Look-ups in named tables: a row name and a column name give one cell, copied from the table.

dasumo
|  | kizigi | bis | taz | favuzu | sebed | tig | folu |
|---|---|---|---|---|---|---|---|
| fufike | 21 | -25 | 27 | 37 | 19 | -42 | 9 |
| lev | 3 | -23 | 11 | 15 | -3 | 7 | 2 |
| mevek | -2 | 25 | -21 | -39 | -3 | 21 | 5 |
| vetil | -1 | 31 | -8 | -17 | 3 | -6 | 8 |
| ziv | -1 | -86 | 24 | 34 | -46 | 25 | -36 |
| nasun | -13 | -20 | -8 | -26 | -31 | 28 | -20 |
| vevosob | -2 | 29 | -26 | -15 | 10 | -10 | 19 |
| rak | 0 | 54 | -27 | -34 | 12 | 4 | 8 |

What is the favuzu of vetil in dasumo?
-17
What is the bis of nasun in dasumo?
-20
What is the favuzu of nasun in dasumo?
-26
What is the bis of lev in dasumo?
-23
What is the favuzu of fufike in dasumo?
37
What is the kizigi of lev in dasumo?
3
What is the kizigi of ziv in dasumo?
-1
What is the sebed of fufike in dasumo?
19
What is the folu of fufike in dasumo?
9
What is the tig of fufike in dasumo?
-42
What is the tig of ziv in dasumo?
25
What is the kizigi of vevosob in dasumo?
-2
What is the bis of rak in dasumo?
54
Which row has the largest favuzu? fufike

litip =
fields: lomuma, lelago, par, novirip, pibov, nukoza, femipi, tenodu, bez
zem: [85.328, -0.384, 22.031, -0.229, -19.154, 30.281, 27.672, 42.559, -50.031]
tibu: [-6.788, 33.282, -38.362, 8.241, 27.490, 22.264, 22.192, -3.082, 14.099]
tun: [24.035, 24.230, 23.449, 30.744, 32.234, 26.230, 31.766, 27.791, 32.325]
lur: [24.591, 19.687, 28.183, 26.210, 31.989, 28.642, 32.821, 27.570, 33.345]
kikof: [32.883, 24.038, 21.107, 26.873, 33.260, 8.508, 41.369, 50.333, 55.096]

What is the lelago of tibu in litip? 33.282
What is the pibov of kikof in litip? 33.260
What is the novirip of lur in litip? 26.210
What is the femipi of lur in litip? 32.821
What is the femipi of tibu in litip? 22.192
What is the par of tibu in litip? -38.362
What is the tenodu of tibu in litip? -3.082
What is the bez of tibu in litip? 14.099
What is the lomuma of tun in litip? 24.035
What is the nukoza of zem in litip? 30.281
What is the lelago of tun in litip? 24.230
Row with the largest nukoza: zem

tuvedib
|  | zun | nez | labavu | peruta | zevepo | tid | gav | danepeb | gur |
|---|---|---|---|---|---|---|---|---|---|
| vigebat | 135 | 135 | 184 | 86 | 145 | 150 | 157 | 144 | 202 |
| rafed | 175 | 173 | 138 | 153 | 132 | 143 | 149 | 124 | 165 |
| kek | 139 | 145 | 147 | 103 | 223 | 123 | 164 | 116 | 81 |
| budaro | 106 | 76 | 85 | 102 | 80 | 104 | 117 | 112 | 214 |
| rer | 116 | 136 | 137 | 104 | 162 | 124 | 133 | 115 | 96 |
| zudob | 92 | 102 | 84 | 106 | 83 | 105 | 101 | 99 | 155 |
| nagiz | 153 | 138 | 156 | 133 | 141 | 140 | 143 | 143 | 132 |
| bapi | 101 | 121 | 165 | 84 | 89 | 143 | 120 | 137 | 193 |
| keko | 122 | 125 | 70 | 137 | 117 | 101 | 114 | 91 | 115 |
| kazu | 126 | 126 | 127 | 94 | 175 | 118 | 152 | 110 | 146 |
| vozemuv | 111 | 66 | 110 | 112 | 136 | 103 | 121 | 135 | 101 |
| gemel | 141 | 123 | 95 | 171 | 47 | 124 | 95 | 128 | 138 |
| dif | 113 | 47 | 143 | 66 | 194 | 106 | 162 | 146 | 152 |

rer, gav: 133
vigebat, zevepo: 145
vigebat, gav: 157
zudob, nez: 102
kazu, labavu: 127
budaro, peruta: 102
vozemuv, tid: 103
vozemuv, labavu: 110
vigebat, gur: 202
nagiz, peruta: 133
kazu, nez: 126
gemel, labavu: 95
bapi, peruta: 84
zudob, zevepo: 83
keko, peruta: 137
rer, nez: 136

tidimi =
columns: bugib, rus
papo: [-571, 86]
lek: [904, 290]
fofu: [-354, 249]

What is the bugib of fofu in tidimi? -354
What is the rus of papo in tidimi? 86
What is the bugib of papo in tidimi? -571
What is the rus of lek in tidimi? 290
What is the bugib of lek in tidimi? 904
What is the rus of fofu in tidimi? 249

damodi:
,kovitir,seleroz,gegemuf,logol,suv,pota,bubu,mutaf,zafitu,sikev
tib,-3,46,26,26,-17,-15,24,-14,14,-36
vit,27,12,-5,22,25,41,-24,60,-4,-19
loz,16,38,36,32,-1,4,24,6,-3,-45
dilel,-22,21,-7,2,-22,-24,12,-29,31,2
musu,-26,12,-54,-2,-23,-8,-20,1,46,12
voda,-27,26,-27,4,-32,-24,-4,-20,43,-3
rozos,-30,24,-32,2,-31,-20,-5,-12,41,-1
puven,30,2,5,17,28,42,-14,53,-13,-9
fode,29,13,24,24,29,42,-1,44,-17,-23
fik,25,-3,-4,13,33,41,-19,53,-7,2

sikev of vit is -19
seleroz of musu is 12
pota of vit is 41
logol of fode is 24
zafitu of loz is -3
suv of loz is -1
mutaf of rozos is -12
seleroz of dilel is 21
pota of fik is 41
logol of dilel is 2
logol of vit is 22
logol of puven is 17
sikev of dilel is 2
mutaf of voda is -20
pota of musu is -8
logol of loz is 32

zaz:
fields: nise, forofed, dag, pafugav, nedeg, gezile, pone
ziz: [0.5, 0.5, 0.2, 0.9, 0.6, 0.5, 0.4]
zafi: [0.3, 0.2, 0.3, 0.7, 0.8, 0.4, 0.9]
tiz: [0.4, 0.2, 0.3, 0.8, 0.7, 0.4, 0.8]
suzevad: [0.5, 0.2, 0.3, 0.8, 0.6, 0.5, 0.5]
zav: [0.5, 0.2, 0.3, 0.9, 0.5, 0.4, 0.5]
mesisak: [0.3, 0.2, 0.3, 0.7, 0.8, 0.4, 0.9]
safesu: [0.5, 0.2, 0.3, 0.7, 0.7, 0.4, 0.9]

What is the pafugav of safesu in zaz? 0.7
What is the nedeg of zav in zaz? 0.5
What is the nedeg of safesu in zaz? 0.7
What is the dag of safesu in zaz? 0.3
What is the dag of ziz in zaz? 0.2
What is the forofed of safesu in zaz? 0.2
What is the gezile of safesu in zaz? 0.4
What is the nedeg of tiz in zaz? 0.7

bufa =
      romi  buso   veta    voz   sem  nopaza  rogul   vil
livi  -409  -546   8233   6889  4333    6503   8206  2215
dupi  2174    50   5690   5202  3707    4472   6645  1975
vumi  9687  7207  -5618  -6081   173    -622   2362  3589

livi, nopaza => 6503
dupi, rogul => 6645
livi, voz => 6889
vumi, rogul => 2362
livi, romi => -409
vumi, veta => -5618
livi, veta => 8233
dupi, romi => 2174
livi, vil => 2215
livi, rogul => 8206
vumi, vil => 3589
dupi, veta => 5690
dupi, buso => 50
vumi, buso => 7207
vumi, sem => 173
vumi, nopaza => -622
livi, sem => 4333
vumi, voz => -6081
dupi, nopaza => 4472

Table napumet
|  | zon | leruva | fum |
|---|---|---|---|
| virumur | 93 | 145 | 36 |
| puze | 114 | 123 | 120 |
| norate | 94 | 88 | 104 |
| kodi | 82 | 69 | 72 |
| morediv | 145 | 214 | 98 |
| luzovol | 174 | 47 | 150 |
| nid | 92 | 19 | 119 |
| lat | 111 | 132 | 72 |
| rif | 47 | 94 | 81 |
| remede | 37 | 65 | 231 |
| dazef | 60 | 145 | 148 |
| beb | 67 | 78 | 94 |
| vimole | 148 | 69 | 129 |

zon of vimole: 148
fum of puze: 120
zon of norate: 94
zon of morediv: 145
zon of rif: 47
zon of virumur: 93
leruva of kodi: 69
leruva of luzovol: 47
leruva of vimole: 69
zon of remede: 37
leruva of puze: 123

